Below are the code and all the weights of a small trained network. Each question names an input and a target symbol and asks about switching units off, where a switched-off unit gives its printed mean instead of its output.

import numpy as np


def w(rows, s, z=0):
    codes = np.array(rows[::2]) - 128.0
    scale = np.full(codes.shape[1], s)
    scale[-1] = z or s
    return codes * scale


def norm(h):
    return h / np.sqrt((h * h).mean(-1, keepdims=True) + 1e-5)


def f(y):
    return np.maximum(y, 0)


def softmax(a):
    e = np.exp(a - a.max(-1, keepdims=True))
    return e / e.sum(-1, keepdims=True)


def log_softmax(a):
    a = a - a.max(-1, keepdims=True)
    return a - np.log(np.exp(a).sum(-1, keepdims=True))


def net(x, mask):
    ids = ['ΓΘΣΩεηλμξφψ'.index(c) for c in x.split()]
    T = len(ids)
    res = E[ids] + P[:T]
    q, k, v = (norm(res) @ M[0].T for M in (Q, K, V))
    z = softmax(np.where(np.tri(T) > 0, q @ k.T / 4**0.5, -1e9)) @ v
    res = res + np.where(mask[0], z, O[0][:, -1]) @ O[0][:, :-1]
    y = f(norm(res) @ A[0][:, :-1].T + A[0][:, -1])
    res = res + np.where(mask[1:13], y, B[0][:, -1]) @ B[0][:, :-1]
    return log_softmax(norm(res)[-1] @ U[:, :-1].T + U[:, -1])


Q, K, V, O, A, B = {}, {}, {}, {}, {}, {}
E = w([
[128,125,138],'Γ',
[162,102,71],'Θ',
[78,79,174],'Σ',
[99,153,163],'Ω',
[7,57,113],'ε',
[96,220,176],'η',
[173,110,72],'λ',
[185,185,103],'μ',
[104,188,184],'ξ',
[96,175,164],'φ',
[37,222,248],'ψ',
],0.012)
P = w([
[113,148,105],'0',
[170,67,252],'1',
[81,186,97],'2',
[180,58,184],'3',
[79,172,90],'4',
[184,65,163],'5',
[90,171,78],'6',
[167,69,160],'7',
[109,179,71],'8',
[176,71,153],'9',
[81,154,88],'10',
[168,70,154],'11',
[83,166,80],'12',
],0.013)
Q[0] = w([
[199,177,64],'head 0',
[1,118,180],'head 0',
[233,149,220],'head 0',
[145,89,213],'head 0',
],0.0067)
K[0] = w([
[220,105,169],'head 0',
[64,89,197],'head 0',
[94,255,188],'head 0',
[102,242,182],'head 0',
],0.0089)
V[0] = w([
[199,123,141],'head 0',
[171,71,1],'head 0',
[66,40,114],'head 0',
[135,191,131],'head 0',
],0.0091)
O[0] = w([
[49,209,220,50],'head 0',
[75,115,138,97],'head 0',
[254,112,88,252],'head 0',
[111,67,192,82],'head 0',
],0.0094,0.0034)
A[0] = w([
[141,119,71,173],'neuron 0',
[111,123,58,231],'neuron 1',
[122,164,210,101],'neuron 2',
[144,207,84,99],'neuron 3',
[128,54,44,253],'neuron 4',
[126,148,132,89],'neuron 5',
[53,119,76,224],'neuron 6',
[70,171,134,59],'neuron 7',
[250,180,37,172],'neuron 8',
[144,75,176,182],'neuron 9',
[149,148,123,144],'neuron 10',
[191,88,184,174],'neuron 11',
],0.014,0.0035)
B[0] = w([
[126,173,110,189],'neuron 0',
[106,218,132,206],'neuron 1',
[129,47,13,148],'neuron 2',
[93,197,58,174],'neuron 3',
[85,200,123,254],'neuron 4',
[101,92,115,132],'neuron 5',
[205,145,254,190],'neuron 6',
[123,73,204,145],'neuron 7',
[55,79,177,231],'neuron 8',
[224,123,69,180],'neuron 9',
[217,122,186,142],'neuron 10',
[193,131,120,192],'neuron 11',
],0.0065,0.012)
U = w([
[112,142,137,28],'Γ',
[120,161,195,99],'Θ',
[171,116,7,173],'Σ',
[87,107,120,50],'Ω',
[29,144,7,95],'ε',
[67,98,156,132],'η',
[116,146,212,82],'λ',
[93,101,159,69],'μ',
[73,77,123,95],'ξ',
[195,87,200,253],'φ',
[42,75,105,138],'ψ',
],0.015,0.0066)

Each question gives the input, a string of symbols that net reads in full, and the target symbol t.
The units are the heads (4 rows each of Q, K, V and O) and the neurons (one row each of A and B). Each row of codes is followed by its name. A weight is (code - 128) times the scale printed after its matrix; where a second scale follows, it is the last column's (O, A, B and U).
mask holds one flag per unit, heads first, then neurons. A switched-off unit (its flag False) gives its mean, the last column of its rows in O or B, instead of its output. The means were averaged over made-up inputs and are rounded, as every weight is.
A unit's drop is (log p(t) with every unit on - log p(t) with that unit switched off) / (log p(t) with every unit on - log p(t) with every unit switched off).
The circuit of an input: a set's keep is (log p(t) with only the set's units on - log p(t) with every unit switched off) / (log p(t) with every unit on - log p(t) with every unit switched off). Starting from the 12 units with the biggest drops (on a tie, the unit counted first), units are removed one at a time, each time the one whose removal leaves the highest keep (on an exact tie, the one counted first), for as long as the keep stays at least 0.8.
units of the circuit, in order: the units of the circuit, biggest drop first
unit that matters most: the unit with the biggest drop
top k neurons: the k neurons with the biggest drops, biggest first
drop of u: that unit's drop, to one decimal
input Θ ε ε λ ε ε λ Σ Ω ε ε ε ψ, target ε: top 2 neurons -> [neuron 3; neuron 6]
input λ Θ Θ Θ φ φ η ε, target φ: units of the circuit, in order -> [neuron 6; head 0; neuron 8]
input ε ξ Θ Γ Θ ε Ω ε λ ε μ, target ε: unit that matters most -> neuron 3
input λ ε Θ ε ε Γ ψ, target ε: units of the circuit, in order -> [neuron 3; neuron 2]
input Ω φ λ Σ ε ε μ ε ε ψ η ψ, target Σ: top 4 neurons -> [neuron 2; neuron 6; neuron 8; neuron 9]
input η ε ε λ Σ Θ Θ ε Γ Γ, target Σ: top 2 neurons -> [neuron 6; neuron 9]
input ξ ε ε ε μ, target ε: units of the circuit, in order -> [neuron 8; neuron 6]
input λ Γ ε ε Γ ψ φ λ ξ ξ, target Σ: units of the circuit, in order -> [neuron 6; neuron 9]
input ε η ε ε Θ η ε λ ε η, target Σ: top 3 neurons -> [neuron 2; neuron 6; neuron 8]
input φ Γ Ω ε ε η ε φ ε Θ Σ η, target Σ: top 3 neurons -> [neuron 2; neuron 6; neuron 9]
input ε ε Θ Θ η Θ φ φ λ φ, target Σ: top 3 neurons -> [neuron 6; neuron 9; neuron 8]
input η Σ ε ε ξ ε ε Θ λ, target ε: top 2 neurons -> [neuron 3; neuron 8]
input φ Θ λ μ Θ, target Θ: drop of neuron 6 -> 0.3
input ψ ε ε ε λ, target ε: units of the circuit, in order -> [neuron 8]
input λ ε μ ψ ε Γ ε ε η Ω ε Γ, target Σ: drop of head 0 -> 0.3
input ψ Γ φ ε ε η Θ Γ Θ ε Θ φ, target Σ: drop of neuron 10 -> 0.0
